Below are the code and all the weights of a small trained network. Each question names an input and a class and asks about switching units off, where a switched-off unit gives its printed mean instead of its output.

import numpy as np


def w(rows, s, z=0):
    codes = np.array(rows[::2]) - 128.0
    scale = np.full(codes.shape[1], s)
    scale[-1] = z or s
    return codes * scale


def norm(h):
    return h / np.sqrt((h * h).mean(-1, keepdims=True) + 1e-5)


def f(y):
    return np.maximum(y, 0)


def log_softmax(a):
    a = a - a.max(-1, keepdims=True)
    return a - np.log(np.exp(a).sum(-1, keepdims=True))


def net(x, mask):
    res = np.array(x, float).reshape(1, 4) / 4 @ E
    u = 0
    for l in range(2):
        y = f(norm(res) @ A[l][:, :-1].T + A[l][:, -1])
        res = res + np.where(mask[u : u + 6], y, B[l][:, -1]) @ B[l][:, :-1]
        u += 6
    return log_softmax(norm(res)[-1] @ U[:, :-1].T + U[:, -1])


A, B = {}, {}
E = w([
[143,19,97,213,128,57,121,169],'x0',
[181,97,234,88,109,86,241,84],'x1',
[157,186,58,247,168,96,150,85],'x2',
[67,173,161,86,136,124,171,119],'x3',
],0.011)
A[0] = w([
[139,60,91,122,66,106,96,167,1],'L0N1',
[163,215,152,45,109,224,198,187,158],'L0N2',
[141,85,199,125,108,45,239,142,25],'L0N3',
[254,132,171,118,133,67,148,108,15],'L0N4',
[159,27,242,97,74,186,116,196,25],'L0N5',
[173,193,36,170,108,55,88,175,60],'L0N6',
],0.0064,0.0051)
B[0] = w([
[98,113,92,158,166,113,134,125,151],'L0N1',
[102,169,140,121,98,115,154,32,253],'L0N2',
[140,197,126,116,97,114,184,101,203],'L0N3',
[132,134,93,120,88,124,167,167,165],'L0N4',
[105,107,83,151,255,123,111,181,204],'L0N5',
[153,106,130,119,178,197,127,164,204],'L0N6',
],0.01,0.0054)
A[1] = w([
[172,65,142,122,110,94,222,111,37],'L1N1',
[151,143,53,244,128,100,175,167,231],'L1N2',
[115,41,199,51,122,78,126,161,122],'L1N3',
[137,66,184,126,150,71,244,177,6],'L1N4',
[71,155,195,55,154,113,173,150,43],'L1N5',
[181,102,145,116,135,148,114,96,11],'L1N6',
],0.011,0.0026)
B[1] = w([
[163,137,177,84,53,104,24,89,187],'L1N1',
[134,43,101,163,118,119,146,191,250],'L1N2',
[116,84,80,181,200,242,213,167,178],'L1N3',
[119,218,165,71,75,83,78,103,198],'L1N4',
[68,132,86,154,202,179,106,114,197],'L1N5',
[123,138,122,65,101,104,90,245,132],'L1N6',
],0.012,0.011)
U = w([
[202,121,188,146,21,5,104,127,56],'0',
[75,251,196,61,132,146,125,51,59],'1',
[108,39,81,216,197,156,145,189,253],'2',
],0.014,0.0032)

Each question gives the input, the list of numbers given to net, and the class t.
The units are the neurons (one row each of A and B). Each row of codes is followed by its name. A weight is (code - 128) times the scale printed after its matrix; where a second scale follows, it is the last column's (A, B and U).
mask holds one flag per neuron, layer by layer. A switched-off neuron (its flag False) gives its mean, the last column of its row in B, instead of its output. The means were averaged over made-up inputs and are rounded, as every weight is.
A unit's drop is (log p(t) with every unit on - log p(t) with that unit switched off) / (log p(t) with every unit on - log p(t) with every unit switched off).
unit that matters most: the unit with the biggest drop
top k neurons: the k neurons with the biggest drops, biggest first
k most important neurons of layer l: the k neurons of layer l with the biggest drops, biggest first
drop when u is switched off: that unit's drop, to one decimal
input [-3,0,7,5], class 2: top 4 neurons => (L1N4 L1N1 L1N2 L0N3)
input [-4,-1,-6,-4], class 2: unit that matters most => L1N4
input [7,4,-7,5], class 1: top 3 neurons => (L1N4 L0N3 L1N2)
input [0,3,-8,0], class 2: top 2 neurons => (L1N3 L0N5)
input [8,0,-1,5], class 0: 2 most important neurons of layer 1 => (L1N4 L1N1)
input [-4,2,-6,-1], class 2: 2 most important neurons of layer 1 => (L1N3 L1N4)
input [8,8,-6,0], class 1: top 3 neurons => (L1N4 L1N2 L1N3)
input [-4,0,-6,-6], class 2: drop when L0N5 is switched off => 0.2
input [8,4,-2,8], class 1: drop when L1N4 is switched off => 1.0
input [-3,0,-7,1], class 2: drop when L1N3 is switched off => 0.3
